Here is a tiny trained network, its code and every weight. The questions are about switching its units off for an input and a target symbol, where a switched-off unit gives its printed mean instead of its output.

import numpy as np


def w(rows, s, z=0):
    codes = np.array(rows[::2]) - 128.0
    scale = np.full(codes.shape[1], s)
    scale[-1] = z or s
    return codes * scale


def norm(h):
    return h / np.sqrt((h * h).mean(-1, keepdims=True) + 1e-5)


def f(y):
    return np.maximum(y, 0)


def softmax(a):
    e = np.exp(a - a.max(-1, keepdims=True))
    return e / e.sum(-1, keepdims=True)


def log_softmax(a):
    a = a - a.max(-1, keepdims=True)
    return a - np.log(np.exp(a).sum(-1, keepdims=True))


def net(x, mask):
    ids = ['βγεζηθλμξπσφω'.index(c) for c in x.split()]
    T = len(ids)
    res = E[ids] + P[:T]
    r = norm(res)
    for j in range(3):
        rows = slice(3 * j, 3 * j + 3)
        q, k, v = (r @ M[0][rows].T for M in (Q, K, V))
        z = softmax(np.where(np.tri(T) > 0, q @ k.T / 3**0.5, -1e9)) @ v
        o = O[0][rows]
        res = res + np.where(mask[j], z, o[:, -1]) @ o[:, :-1]
    y = f(norm(res) @ A[0][:, :-1].T + A[0][:, -1])
    res = res + np.where(mask[3:11], y, B[0][:, -1]) @ B[0][:, :-1]
    return log_softmax(norm(res)[-1] @ U[:, :-1].T + U[:, -1])


Q, K, V, O, A, B = {}, {}, {}, {}, {}, {}
E = w([
[104,152,90,31,144],'β',
[86,99,113,83,157],'γ',
[90,125,67,40,163],'ε',
[192,173,149,119,159],'ζ',
[179,41,251,239,30],'η',
[196,89,83,130,113],'θ',
[61,103,122,89,193],'λ',
[142,114,184,124,198],'μ',
[99,90,71,80,131],'ξ',
[75,147,148,64,251],'π',
[107,152,99,87,163],'σ',
[210,157,112,24,148],'φ',
[171,153,112,49,162],'ω',
],0.013)
P = w([
[49,140,198,1,120],'0',
[88,67,173,20,171],'1',
[98,64,156,52,193],'2',
[102,65,141,83,204],'3',
[98,66,131,105,210],'4',
[100,71,123,123,212],'5',
[104,82,120,138,211],'6',
[95,87,117,151,213],'7',
[97,95,113,163,211],'8',
[94,95,108,172,212],'9',
[91,100,102,181,208],'10',
[91,101,94,190,211],'11',
[92,109,94,199,207],'12',
],0.0046)
Q[0] = w([
[141,127,203,125,178],'H1',
[137,186,70,57,7],'H1',
[149,24,127,159,233],'H1',
[72,100,74,131,226],'H2',
[121,144,185,93,135],'H2',
[121,169,170,109,174],'H2',
[196,255,148,101,130],'H3',
[221,114,23,113,148],'H3',
[170,34,163,208,141],'H3',
],0.009)
K[0] = w([
[130,181,254,126,148],'H1',
[110,175,14,24,182],'H1',
[155,74,176,194,62],'H1',
[124,94,233,198,107],'H2',
[92,171,145,111,167],'H2',
[81,110,140,125,167],'H2',
[172,195,105,65,178],'H3',
[190,72,20,178,138],'H3',
[152,97,194,191,133],'H3',
],0.0088)
V[0] = w([
[90,97,108,164,176],'H1',
[122,177,71,84,183],'H1',
[118,109,78,125,44],'H1',
[126,96,129,197,79],'H2',
[51,179,78,87,145],'H2',
[40,197,146,148,133],'H2',
[108,148,87,90,253],'H3',
[75,101,214,164,181],'H3',
[175,147,63,106,108],'H3',
],0.0069)
O[0] = w([
[110,156,188,53,84,147],'H1',
[130,197,35,66,203,152],'H1',
[177,219,154,192,196,58],'H1',
[177,131,72,189,184,31],'H2',
[120,52,223,51,198,110],'H2',
[175,26,134,60,162,34],'H2',
[237,254,52,156,61,255],'H3',
[195,170,51,223,54,96],'H3',
[161,131,183,65,55,172],'H3',
],0.0054,0.0052)
A[0] = w([
[136,195,104,74,167,47],'N1',
[102,151,101,4,140,207],'N2',
[29,130,162,99,61,189],'N3',
[98,166,78,69,142,3],'N4',
[70,89,192,10,99,178],'N5',
[60,174,255,125,141,173],'N6',
[141,116,99,66,93,121],'N7',
[81,162,177,192,18,36],'N8',
],0.0085,0.005)
B[0] = w([
[121,30,125,121,184,171],'N1',
[124,81,136,68,157,248],'N2',
[69,151,173,52,62,152],'N3',
[251,161,168,45,244,155],'N4',
[2,221,62,42,77,193],'N5',
[104,198,130,87,139,145],'N6',
[85,128,179,165,182,178],'N7',
[144,39,108,18,162,134],'N8',
],0.009,0.013)
U = w([
[147,146,97,129,155,24],'β',
[60,90,75,171,127,59],'γ',
[215,117,32,132,253,2],'ε',
[201,201,219,122,94,102],'ζ',
[105,117,212,148,47,163],'η',
[187,47,68,95,31,74],'θ',
[41,116,77,192,153,75],'λ',
[101,169,207,216,178,140],'μ',
[73,124,36,153,117,30],'ξ',
[80,228,138,186,190,65],'π',
[173,214,57,154,76,212],'σ',
[47,201,102,63,100,238],'φ',
[114,34,186,97,208,108],'ω',
],0.012,0.0072)

Each question gives the input, a string of symbols that net reads in full, and the target symbol t.
The units are the heads (3 rows each of Q, K, V and O) and the neurons (one row each of A and B). Each row of codes is followed by its name. A weight is (code - 128) times the scale printed after its matrix; where a second scale follows, it is the last column's (O, A, B and U).
mask holds one flag per unit, heads first, then neurons. A switched-off unit (its flag False) gives its mean, the last column of its rows in O or B, instead of its output. The means were averaged over made-up inputs and are rounded, as every weight is.
A unit's drop is (log p(t) with every unit on - log p(t) with that unit switched off) / (log p(t) with every unit on - log p(t) with every unit switched off).
The circuit of an input: a set's keep is (log p(t) with only the set's units on - log p(t) with every unit switched off) / (log p(t) with every unit on - log p(t) with every unit switched off). Starting from all 11 units, units are removed one at a time, each time the one whose removal leaves the highest keep (on an exact tie, the one counted first), for as long as the keep stays at least 0.8.
units of the circuit, in order: the units of the circuit, biggest drop first
unit that matters most: the unit with the biggest drop
k most important neurons: the k neurons with the biggest drops, biggest first
which heads matter: for each layer, one digit per head in row order, 1 if its drop is at least 0.15 and else 0, layers parted by /
input ξ σ ε θ ζ γ μ μ η β ζ ζ μ, target μ: units of the circuit, in order => (N2 H1 H3)
input μ ξ θ μ θ σ θ σ π γ λ λ, target ω: units of the circuit, in order => (H3 N5 H2)
input ε η ζ θ, target θ: unit that matters most => H2
input ε μ μ σ σ η θ λ θ ε, target ε: units of the circuit, in order => (H2 N5 N4)
input γ λ π μ σ θ ω ζ σ γ, target ω: units of the circuit, in order => (H3 N5)
input λ θ λ μ λ λ μ ω λ μ θ, target ω: which heads matter => 011
input θ λ β σ ζ μ ω θ σ θ σ λ, target ω: units of the circuit, in order => (H3 N5)
input θ μ ω γ θ, target ω: units of the circuit, in order => (H3 N5 H1 H2)
input β ζ β π μ θ ω σ λ σ ε θ σ, target ε: which heads matter => 001
input σ μ ζ σ θ η σ ζ θ θ β γ λ, target λ: which heads matter => 110
input θ θ θ μ θ, target σ: units of the circuit, in order => (H2 N2 N5)
input μ θ η θ ω μ θ ω φ θ, target θ: which heads matter => 111
input μ μ ε λ θ γ η γ ξ μ λ π σ, target σ: which heads matter => 010
input θ θ θ θ λ ζ θ σ σ, target ω: which heads matter => 100
input θ θ γ π φ θ θ ζ μ φ η π, target π: unit that matters most => H1
input γ σ θ β φ ζ θ σ μ π π ζ, target ω: which heads matter => 001
input ω θ σ θ β θ ξ φ φ ξ σ ω σ, target ε: which heads matter => 100
input μ β φ φ σ θ λ φ θ μ ξ μ, target ε: which heads matter => 011
input π γ β θ θ μ ω θ, target ε: 4 most important neurons => (N5 N3 N2 N1)
input ξ μ β φ ω θ ω θ μ θ, target ε: which heads matter => 111
input ζ σ λ ω μ μ μ ω σ π γ ζ, target ω: most important neuron => (N5)
input η λ ω, target ω: 2 most important neurons => (N5 N1)
